Each row has a name. Each question is about the rows just above it. Places in a row count from 1.

[133 133 136 120 112 115 108 111 113 115 125 140 141 142 154 156 155 156
 148 153 139 137 131 135 119 130 135 137 140 146 150 135 135 134 126 123
 112 106 107 103 114 112 124 118] : Q_855
[152 135 129 120 111 152  96  88  80  71  63  57 153  47  47  47  51  57
  64  74  82  91 100 109 114 121 126 130 135 152 144 145 149 153 156 158
 157 155 152 145 139 129 119 108] : Q_186
[121 123 128 116 112 116 112 115 117 117 123 134 131 130 137 136 135 137
 131 137 129 132 132 141 132 147 157 164 173 184 191 183 185 188 182 179
 168 160 159 150 154 148 152 144] : Q_95
Which row holds [121 123 128 116 112 116 112 115 117 117 123 134 131 130 137 136 135 137
 131 137 129 132 132 141 132 147 157 164 173 184 191 183 185 188 182 179
 168 160 159 150 154 148 152 144]? -> Q_95
At which places does Q_186 hold [153]? -> 13 34

[ 47  83 151 201 151 156 108 174  69 166 130 111 151  47 201 130]  Q_60
[126 163 169 134  40 103 126  46  69 130 130 149 153 191 158 133]  Q_186
[ 73  83 135 135 179 202 135 191  73 135 163 114 135 135 135 109]  Q_899
At which places does Q_899 hold [135]? -> 3 4 7 10 13 14 15
Places of [201] in row Q_60: -> 4 15
Places of [47] in row Q_60: -> 1 14
Whose row is [ 47  83 151 201 151 156 108 174  69 166 130 111 151  47 201 130]? -> Q_60
Where do [126 163 169 134  40 103 126  46  69 130 130 149 153 191 158 133] appear? -> Q_186

[163 168 155 166 178] -> Q_904
[129 129 129  90 108] -> Q_95
[102 129 129 102 102] -> Q_899
[112 151 172 118 135] -> Q_915
[179 129 137 135 102] -> Q_666
[128 128 128 128 114] -> Q_249
[173  97  40 135 115] -> Q_595
[104 131 132  96 122] -> Q_855
[192  97  40 135 115] -> Q_186
[123 145 166 140 138] -> Q_60
[193 193 116 193 131] -> Q_582
Whose row is [128 128 128 128 114]? -> Q_249
Repeated in Q_249: -> [128]
The value that Q_95 holds more than once: -> [129]
At which places does Q_582 hold [193]? -> 1 2 4
Places of [128] in row Q_249: -> 1 2 3 4

[134 130 130 128 126 136 236 128 128] : Q_186
[137 128 135 135 135 137 135 135 135] : Q_582
[128 128 130 133 128 128 133 131 131] : Q_60
[129 130 128 131 129 131 136 128 133] : Q_855
[128 132 128 131 129 131 136 128 133] : Q_666
[128 128 127 130 128 131 150 134 129] : Q_249
[128 134 127 127 127 127 131 135 130] : Q_187
At which places does Q_582 hold [135]? -> 3 4 5 7 8 9
At which places does Q_666 hold [131]? -> 4 6
Which value appears more than once in Q_187? -> [127]
The value that Q_249 holds more than once: -> [128]
At which places does Q_60 hold [133]? -> 4 7
Where do [137 128 135 135 135 137 135 135 135] appear? -> Q_582

[115 157 177 163 123 178] -> Q_899
[115 166 166 166 123 178] -> Q_582
[147 123 197 163 123 178] -> Q_915
Every place of [178] in Q_915: -> 6
Places of [166] in row Q_582: -> 2 3 4
Repeated in Q_582: -> [166]
Which value appears more than once in Q_915? -> [123]

[124 137 124 118 134 134] : Q_582
[120 156 124 118 114 134] : Q_95
[120 154 116 118 116 134] : Q_904
[105 137 117 118 119 134] : Q_249
[117 145 124 117 117 117] : Q_60
[120 120 120 118 120 134] : Q_915
[137 137 137 118 127 134] : Q_666
[105 137 115 118 119 134] : Q_595
[120 139 124 163 167 131] : Q_186
[120 154 124 118 116 134] : Q_187
[119 119 119 118 119 158] : Q_899
[191 137 124 146  67  82] : Q_855
Repeated in Q_904: -> [116]
Repeated in Q_899: -> [119]
Which value appears more than once in Q_666? -> [137]
At which places does Q_915 hold [120]? -> 1 2 3 5
At which places does Q_582 hold [124]? -> 1 3
Repeated in Q_60: -> [117]
At which places does Q_899 hold [119]? -> 1 2 3 5

[ 96  96 132 149 119 160  96 126 154 154 100  96 113 164] -> Q_249
[148 150 126 152 135 149  90 127 129 149  79 137 149 157] -> Q_855
[117 118 139 159 104 134 181 125 127 117 101 141 105 159] -> Q_95
[ 88  99  97  88 114  99 145 125 139 117 129  99 133  88] -> Q_187
[148 150 126 152 126 149  90 127 129 126  79 137 131 139] -> Q_904
At which places does Q_95 hold [118]? -> 2
The value that Q_904 holds more than once: -> [126]
The value that Q_855 holds more than once: -> [149]
[117 118 139 159 104 134 181 125 127 117 101 141 105 159] is in which row? -> Q_95
At which places does Q_249 hold [96]? -> 1 2 7 12
Whose row is [ 88  99  97  88 114  99 145 125 139 117 129  99 133  88]? -> Q_187

[132 121 136 159 171 171] = Q_915
[136 136 136 137 144 167] = Q_95
[217 217 217 199 146 217] = Q_60
Places of [136] in row Q_95: -> 1 2 3
Repeated in Q_60: -> [217]
Places of [137] in row Q_95: -> 4
The value that Q_915 holds more than once: -> [171]
Which value appears more than once in Q_95? -> [136]

[ 98 131 112 150  92 125  94  99 121 124 149  92 118 129  41  99 132 112
 165 111] = Q_855
[111  77 155 108 110 105  66 102 135 113 134 161  70 171 155 115 115 143
 143 141] = Q_595
[144 142 130  61 131 137  73 167  71 126 119 117 217  73  44 160 102 125
 140 143] = Q_186
Whose row is [144 142 130  61 131 137  73 167  71 126 119 117 217  73  44 160 102 125
 140 143]? -> Q_186
Places of [132] in row Q_855: -> 17

[108 108  88 170 107 121 130 136 143  97 196  64 187 123  92 191 109 156
 206  50 153 189 135] -> Q_249
[143 129 122 130 153 114 174 119 162 118  57 209 108 144  81 159 216 105
 162 181  97  38 138] -> Q_666
[127 167 190  99 154 122 121 167 151 121 183 122 121 121 187  51 131 110
  50 122 122 145 121] -> Q_899
[109 103  92 153  87 111 107 122  93 129 190  37 171  65 131 157  43 166
 160  43 167 221 124] -> Q_595
[112 165 171 130 168 193 112 182 207  77 207 130 153 160 132 110 196 109
 125 134 114 129 135] -> Q_582
Places of [122] in row Q_899: -> 6 12 20 21
Which value appears more than once in Q_249? -> [108]
Every place of [121] in Q_899: -> 7 10 13 14 23

[143 181 149 165 130 152 108  89 139 179 187 189 175 138 184 131 142 123
 129 175 120 108 136 178 155 183 107 130 125 138 140 134 130 105 168 176
 149 137 172 160 150 154 104 179] -> Q_60
[143 181 149 165 130 152 108  89 139 179 187 189 175 138 184 131 142 123
 129 175 120 108 173 178 155 183 107 130 125 138 140 134 130 105 168 176
 141 137 172 160 150 154 104 179] -> Q_904
[125 104 141 102 109 128 132 114 110 122 109  96 119 120 108 106 108 119
 123 102 105 124 113 107 107 109 111 116 132 111 124 103 129 113 105 100
 117 137 111 106 113 148 121 113] -> Q_899
[104 137  98 129 134 141 128 141 138 119 149 141 149 136 128 150 165 124
 119 138 131 150 136 148 119 127 151 133 125 149 113 158 108 153 133 135
 119 109 122 119 118 150 131 126] -> Q_95
At which places does Q_95 hold [150]? -> 16 22 42
Which row holds [143 181 149 165 130 152 108  89 139 179 187 189 175 138 184 131 142 123
 129 175 120 108 136 178 155 183 107 130 125 138 140 134 130 105 168 176
 149 137 172 160 150 154 104 179]? -> Q_60

[168 159 136 137  85  90]  Q_187
[148 118 118 148 118 148]  Q_595
[139 207 139 132 139 117]  Q_95
At which places does Q_187 hold [137]? -> 4
Which value appears more than once in Q_95? -> [139]
Every place of [118] in Q_595: -> 2 3 5

